What can hang from each mark
mebu: gigig lura zozeg zudo
bamir: rafik tomukud zudo
lura: bamir kofeg zudo
gigig: luto mebu zozeg
kenor: bamir rafik tomukud
tomukud: bamir kenor lura zudo
zozeg: lura mebu
luto: zozeg
zudo: bamir lura mebu tomukud
kofeg: luto rafik
nupeb: rafik tomukud
rafik: kenor nupeb zudo

Each row was made from one small tree. The marks that hang from a mark follow it in brackets, in alphabetical order. Every link used is in the known rows. Write each row's tree.
Known rows
lura[kofeg[luto rafik] zudo[bamir tomukud]]: [ -87  -30  314  -42  106   12   15    3   10  106  145 -154  -46 -205
    7    0  -36  -58   88   73  -96 -105  -57   69   93   97   59   19
  158    4   47   40  116 -122   51 -116   16  -86   76  120   48   33
   44   74]
kofeg[luto rafik[kenor nupeb]]: [ -11  207   44   71 -138  128   -5   -3 -271   43  217  -24   13  -23
  -43  146  114 -174   30   53   62 -158    9   66   38  -33   32   48
  -16   -4  -78   61   93  -99  -15 -132   77   18   74  157  -40 -101
   41  -11]
kofeg[luto rafik[kenor nupeb zudo[mebu]]]: [ -17  141  -88  134 -183  172  -15   45 -317   65   49  -94  -16  -89
 -154  121   25 -199   11   44   88 -139 -168  139   50  -65   57   26
  -20  -14   11   75   -8 -146  -51 -183   67   -4   83   80   42 -146
   73  -48]
nupeb[rafik[kenor[bamir[zudo]]] tomukud[lura[kofeg]]]: [ 124  327   61 -179 -107  -65 -181   -1   14  109  265  125  -86  -73
  -32  123  -26 -127   -7  -45   -1  -90  -17   32   52 -102   88    4
  -22   30   55    2  283 -173  -41  -25  110   23   38   11  160   56
   65   -7]
kofeg[luto[zozeg] rafik[zudo]]: [ -48  109  186  245 -204  157  -87   48 -191   47  227  -88   88 -140
   93  192   41 -137   62   -3   71  -45   22   58   49   34   17   34
  -28  -63  -75   42  -88  -14  -97 -145   93    3  120   29   38  -58
   -8  -33]
bamir[rafik[nupeb[tomukud]] zudo[lura]]: [ -60 -372  -73  123  -62  -52  116  111   73  -82 -176  110  -94    8
  -36 -201   17  -29  -22  106 -114  -27 -149   59  -12   -7   70  102
 -124   30   93   11  128  -84  147  -11   19  -72 -100  -48 -213  137
   22  179]
mebu[gigig[luto zozeg] zudo]: [ -50  209  -86   45   29  -49  -44  -81 -125  -72 -124  -45  196   60
   49   42  130  149   18 -120  -49  161  -42 -125  -88   50  -62  -72
  -26  -67 -123   45 -217  154  -31 -199   58   41 -145    0  -39  -49
 -148  -72]
gigig[luto mebu[lura[kofeg[rafik]] zudo] zozeg]: [ -35  -76  -67 -147   45 -107  161  -37    6 -111 -207 -168  -46   32
   72   25  172   98   -2    7 -113   80    1  -55 -129   -7 -129 -120
  -96   -7  -99  141 -203  169  -63 -126  154  -33    5  101   51 -157
   83  -40]
tomukud[lura[bamir[zudo] kofeg]]: [  62   -6  -32 -117   -9  -84  115   26  -70  108  274   87 -122   93
   96 -114   73   67   -1   -8 -103  105  327  -53   33   12  114   44
  117    2   34  -71   51  120  -66  123   72   25 -153   52  -74   32
  119  179]
rafik[nupeb[tomukud[kenor[bamir]]] zudo[lura mebu]]: [  74 -109 -299    3  -56   26  -64  176  -20  -19 -434  -19    4 -212
 -226 -116 -151 -123  -66   40   40   14 -321  217  -40 -107   84  -25
    6  -24  180   69   84  -72   38 -108  -88  -37  197  -78   80  -67
   85   -8]
kofeg[luto[zozeg] rafik[zudo[mebu[gigig]]]]: [ -61  107  131  300 -249  160 -115   41 -208   84  191 -143  123 -129
   -9  147   21 -115   34  -44   60  -47  -89   42   52   21   39   -1
   44  -62  -57   27 -131  -27  -67 -185   90    7  102  -36  131 -100
  -52 -120]
tomukud[bamir kenor[rafik[zudo]] lura]: [  93  228 -302    3   50  -11  253    3  111   41  365   59   -4   26
  -61  103  -57 -107   37    4  160 -112  321   76  -12 -103  -23  -61
  -47   40   22   -4   -7  152 -110  246   90   43   55   26 -153   74
  -41  -47]
mebu[zozeg zudo[bamir lura]]: [ -36  -31  109   45  282  -85 -150  -46  198   30 -249 -267   65  -11
   75  -55  -45  165  -20   -2  -42   29 -116   49  -36   90   -7  -50
  -42  -14  -24  -45 -262   64   35  -95  -12    4  -59  110   -2   36
   95   36]
zudo[lura[kofeg[rafik]] mebu]: [  18  -39  -50  -27  -76  -45  -75  128   95  118 -285 -179  -76   -3
  -19 -185  -46  111  -58  -84 -124 -208 -180   42    9  -12   49  -55
  241   24   78    3  -48   53  144  -54 -105  -72   71   53  189  -15
   77  -75]
lura[bamir zudo[mebu]]: [ -68 -141  100  -55   17   21  -74  -46  206   70  164 -146  -55  -86
   64 -252   12  120   57   -2 -106    9  -25   82  -18   56   19   38
  197  -13   66  -23   46   21   66   16 -143  -31   15   52   95   73
  -43   26]
rafik[nupeb zudo[tomukud]]: [  63 -167 -183  -29  -35   55    4   76 -484 -164 -304  134   23  -86
 -125   40  -77 -127  -34  106   30   79 -119  122    7  -33   23   48
 -114  -65  107   21   49  -73   44 -112   -7  -64  114   10  -90  -90
   68   -2]
bamir[rafik zudo[tomukud]]: [ -99 -310   87  100 -118  -11  114  -31  -91 -110   89  179   -2  125
   18  -83    3   39  -12   63 -126  -11   17  -14  -43   38   33  113
 -202   42   40  -45   59  -58  102   42  102  -99 -122  -23 -181  139
   -4   64]
tomukud[bamir lura[zudo]]: [  42   42 -143    1   93    0  -17  -54   30   33  237   28    0   11
   99   -4   35  -17   44   19   21  -74  272    2  117    3  -33   17
  111   25  -10  -21   36  142  -92  147  -18   22   17   91 -102  116
 -115   16]
nupeb[rafik tomukud[zudo[bamir]]]: [  90  210  197 -133  -66   -5 -203   10   88   73  186 -130  -22  -84
 -124  180  -85  -72   22    3   44   47 -147  114    0   35   -1  -48
   66   22   -3   38  160 -118   92  -72   45  -18  144   81  292   98
 -101 -108]
bamir[rafik[kenor nupeb] tomukud[lura] zudo]: [-130 -344  -43  135  -23  -78  248   47  -83  -95   99  376 -150  225
  -51  -72  112  -79  -22  108   24  -36  114  -90  -22  -49   23  124
 -213   76  111 -127  163 -209   27  177  121  -25 -226  -45 -337   93
   54  228]
bamir[rafik[kenor nupeb zudo] tomukud]: [ -64 -235 -112   68  -19   -7  228   71  -17 -220 -133  345 -122   60
  -55   61   61 -111  -16  109   63 -125  -26  -37  -78  -57   -6   92
 -200   12  119  -78  142 -271   11   78  -34  -25 -176  -11 -226   42
   61  148]
rafik[nupeb zudo[mebu tomukud]]: [  33 -236 -240    7  -64   70  -31   74 -490 -121 -364   42   18  -84
 -224  -17 -116  -94  -67   67    6   63 -232  158    6  -53   37   19
  -59  -41  149   14   -5  -85   74 -135  -22  -81  151  -13   48 -137
   59 -108]
luto[zozeg[mebu[gigig lura zudo[tomukud]]]]: [ -31 -121   81   77  -68  -41 -123  -44   50  -37 -151   93  128   43
  131   12   -5   50  -22  -78   32   98    5 -181   63   42 -113  -53
  -35    4  -68   -9 -157   74    1   23  -51   45   -6 -176   49  -69
  -27 -129]
zudo[lura tomukud[bamir[rafik]]]: [  39  -67  -53   28   45  -36  -74  -18  -29  -29 -193    2  -19  -82
   84  -96 -147  -95  -10   26  -29 -220  -36   13   -9   11  -42   -1
   54   52   19  -58  132   29   85   98  -65  -42  142  143   68  178
  -13  -59]
zozeg[lura[bamir[tomukud] kofeg[luto] zudo] mebu]: [   4   28  139  -92  169  101  118  -44  370  111 -283 -147 -270  -13
   58  -53  -72  154   55    4  -10   28  -44  -99    8   13 -110   84
  229   89   12   86  217  -54  -16  191 -313   70  -34  -31  -42   62
   13   29]
luto[zozeg[mebu[zudo[lura[bamir]]]]]: [ -41 -151   68   62  -16   11 -127   11  167   -7 -129   18   24    3
  276  -35  -17  152   10  -80   14   86   96  -60   10   64 -114    4
  -30   15  -26   -6 -161  109  -23   83 -111   35   40  -68   77  -14
    7  -50]
gigig[luto mebu[lura[bamir] zozeg zudo]]: [ -12  -83   42 -124  151 -105   -5 -156  136  -72  -55 -209  -43   35
   45  -83  102  131    7   15  -50  141 -121  -48 -147  -54  -49  -71
  -39  -27  -92   21 -200  154  -99 -103   67   -5   -4  121   44 -101
   66  -69]
lura[bamir[zudo] kofeg[luto]]: [ -30  -70   40  -87   56  -14  129    0  -37  158  255    4 -120  -15
  154 -144   38  128   71    0 -185  150  203   -6    6   60  169  104
  107   -8   42  -17   26  -34 -105   37  -30   -7 -200   46   -2  -33
   65  284]
zudo[mebu tomukud[bamir]]: [   6 -106  -92  -26   30   43 -171 -109 -260   -3  -59  -39   94    2
  -69  -12 -123   37  -39  -58  -52 -105  -47   29  -17  -17  -26  -19
   71   66   56  -42    1    9   64   13  -52  -78  190  107  267  -38
  -75 -271]
mebu[gigig zozeg zudo]: [ -29  166  -22   91  136  -59  -99 -147  -15  -37  -76  -93  231   69
  -19   22  121  210  -11  -38  -54  120 -110 -129  -30   55   24  -32
  -18 -114  -86  -59 -288   69   -9 -192   35   44 -247  -87 -149  -36
  -82  -33]
mebu[gigig[luto] lura[kofeg zudo] zozeg]: [ -46   56   88  -96  139 -205   20  -95  254  -12 -101  -44    1   37
  -82 -164  112   19   14    9  -77   31 -282 -167  103  -41   11  -74
   81 -106  -93  -45 -152   16   -5 -178   44   19 -192 -130 -145 -135
 -127  125]
kenor[rafik[nupeb] tomukud[bamir zudo[mebu]]]: [ -50   35  -80   10  343   30  -84  -67 -769  -61   61 -156    8  -73
 -185  -47  -91 -258   34   33  188  -70   55  104   40  -46   -3  -21
  -24  -23  -34 -117   77  -70  104   82   16  -16   67   36    6  -50
 -265  -73]
nupeb[tomukud[lura[bamir]]]: [ 118  135   90 -138   -7  -70 -229  -36  108    2  167   32   42 -129
   60   46   65  -31  -15  -15  -21   56  136  -55  -50  -35   62    8
  132   -7   16   11  230   80  -23  -28  -16   29   61  128   83   63
   62  -22]
zozeg[mebu[gigig lura[kofeg] zudo[bamir]]]: [  53  -13  -16  -57   19  -89   92  -46  166   45 -331  -81   43   87
  -61  -28  -46  125  -22  -69  -31   76  -95 -194   13   34  -39 -104
  126   67  -50   82 -117   41   30   15 -161   57 -276 -121    1 -104
   32  -87]
bamir[rafik[nupeb zudo]]: [  13 -226 -191   79 -120   46  269   86  -93 -220  -95  171  -67    7
  -80   27   49  -60  -29  112  -57  -33  -11   84  -29   -8   47   87
 -163  -38   45    4   48  -62   58  -19   -1  -30 -148  -12 -213   48
   28   72]
luto[zozeg[lura[bamir] mebu[gigig zudo]]]: [  10   -1   56   72   19   84  -45  -25  198   39 -136   15  -12   86
  146   -4  -17  147   -9 -110   53  105   25 -169   41   43 -124    7
   28   20  -73   -3 -103   92  -11   87 -119  103   -7 -173   64   19
    1  -87]
tomukud[bamir kenor lura[kofeg[rafik]] zudo]: [  53  245 -393 -127   55   28  451   33  162  249  508   34 -143  182
 -145   36   15  -63   61   65  122    1  379   52   91    3    3  -79
  101   66  -30  -56 -114  188 -168  332  191   53  -15  -11  -69  122
  -54  153]
nupeb[rafik tomukud[kenor]]: [ 118  306   77 -157 -202  -67 -109   11  441   -9  210   35  -15 -112
  -58  222    0   16   30    3  -27    5  -88  108  -84  -64  -25  -35
    2   12   21   95  209 -105   80  -92   20   -6  155   53  114   88
  -97 -168]
luto[zozeg[lura[kofeg zudo[tomukud]]]]: [ -36 -105  146  -38   80   33 -107   46  161  -25  -66  151  -44   38
  186    0   12   76  -21  -35  -20   -1   55  -87  144   45  -77   45
  -15  -22    7  -27   -9   26   27   34  -46  -14  165 -113    7   68
   38   31]
zozeg[mebu[gigig zudo[lura[kofeg]]]]: [  40   83  -92    4  -30  -27  -38  -21  127   12 -422  -90   66   43
   59  -45  -32  233  -14  -92  -32   54 -106 -134  -33   31  -67  -44
  143   25  -19   86 -103  100   27    0 -208   39 -176  -92  -43  -34
  -47 -115]
tomukud[kenor lura zudo[bamir mebu]]: [  14  113 -120  -67  -99  -10  131   63  235  185  363  -80   -7  231
 -250  -17  -85   17  -80  -12  133  170  217  134    6   49    7 -132
  100   86    2  -67 -125  198  -33  243  186   42  125    4  150   63
    4  -38]

Write each row's tree
[ -67  128  115  146  -73  174  -38   31  -96   79  179   -3  -58  -43
   11  117   94 -203   34   45  114 -152  -42   36  148  -17  -39   59
  -42   -5  -80   40   62 -110  -22  -95   81   47  192   23  -21  -33
   51   12]
kofeg[luto[zozeg[lura[zudo]]] rafik[kenor nupeb]]
[ -84 -180  146   48  260 -185  198 -110  387   -5  -54 -111    0   75
 -115  -16   28  -17   -8   91  -31   31  -74  -93  -61   44  -12  -94
 -132   34  -69  -86 -194  -51   24   17   58   42 -247    5 -139   44
  131   71]
mebu[lura zozeg zudo[bamir[rafik tomukud[kenor]]]]
[  34  137  175   57   82  122  -17   -9 -647  -56  149  -21  218  -68
  -20    0 -156 -187    3  -96  131 -212   84   82 -107  -53  109   29
 -158  -60  -13  -35  161    5   14   68  -24  -37   55  -40  -27  -36
   44  -44]
kenor[bamir rafik[zudo]]
[  19  -97   25  -39  120   18   52   -4   98 -124 -310 -167   35   97
   72  127   70  223  -78   16  -52   78  126  -47 -145   93 -160  -60
  -74   38  -28  108  -80   74   31   23   29    2   55   49   66  -13
  138  -75]
gigig[mebu[zudo[bamir[tomukud]]] zozeg[lura]]
[-63  -6 173 160 -57 122 -77 -42 185  13  78 -52 -26 -62 172  71  -2  26
  20 -13   4  70  95 -11  55  60 -59  83  25  15 -90  40  57  22 -86  69
 -99  77  77 -12  28  41 -68 -36]
kofeg[luto[zozeg[lura[bamir[rafik] zudo] mebu]]]
[  37  233  -42  -93    2   58 -293  -11 -347  -92  -64  228   74  -22
   93   16  -93 -142  -39  -58  156  -82   54   35   15  -87   57   35
 -209  -43   23  -77   47 -164 -170    4    0   20  -56  -44   -7  -77
   45  138]
rafik[kenor[bamir tomukud] zudo]
[  24   58   27  -84  -50 -178   30   10   70   -5  -30  171   44  109
   -4  -85   90  -41  -22 -106  -42   46  -83 -258   92  -43   31  -99
  106  -53 -107  -33  -90   71  -16 -104   26   38 -146 -143   11 -136
  -67   44]
mebu[gigig[luto[zozeg]] lura[kofeg]]
[ -56  -73  162  -51  132  -43   95    7   31   93  259   95 -109  -88
  230  -25   67   63   82  -15 -101   98  287  -96  -35   65   99   78
  152  -26   31 -101   96  -91 -124   99  -86   31 -112   66   78  -37
   43  223]
lura[bamir[tomukud] kofeg[luto[zozeg]]]
[ -12 -181  120   14 -108  -22 -114   11  153  -74  -97  126   54   85
  212   32   12   76  -30  -64   28   50  117 -111   62   24 -131  -12
  -70   21  -64   10 -114   85   -1   90  -77   24   54 -108   46 -104
  -21  -72]
luto[zozeg[mebu[lura]]]
[  87  253  125 -137 -114   -1 -209  -10   43   49  169  -83  -18  -80
 -101  177  -32  -62   27   11   28   47 -141   89    0    8  -10  -25
   63  -10  -12   46  167  -89   73  -75   33  -19  141   50  217  110
 -129 -120]
nupeb[rafik tomukud[zudo]]
[ -58 -124   23   87  -39   14 -126  -28  -28   40  -94  -39   89  228
  -74 -132    3  237  -62  -70  -78   79 -163  -38   17    0   25   41
  -29    5   31  -20 -169    3   81  -76   29  -55  -74 -138  -37  -75
  -85  -13]
bamir[zudo[mebu[gigig zozeg[lura]]]]
[  21 -224 -198  102 -120   16  225  129  -22 -184 -220  115 -100  -33
  -58  -50    1  -85  -40  109  -50  -77  -81  100  -21   -9   44   67
 -110  -34   59    1   60  -46   82   -7  -31  -26 -107   -5 -190   90
   51   92]
bamir[rafik[nupeb zudo[lura]]]
[  50  154 -156 -166   89   15  -51  -33  319   53  180   48   72  -34
  -48   83  -13    7   36   24   82   50   76   33  -30  -16  -17  -35
   30   41   16   52   50   48  -77   87  -18  -11  125   20   80   86
 -117   29]
nupeb[tomukud[bamir kenor zudo]]
[  38  204   15  -11  -37   32  124   55   15  -11  165   52  136   -6
  -28  -21 -126  -68   -1  -53  112 -133  111  129 -144  -65   43  -29
 -130  -16    9    3   91   61    6  139    1  -10  117  -57  -97   31
   30   -8]
tomukud[kenor[bamir rafik[zudo[lura]]]]
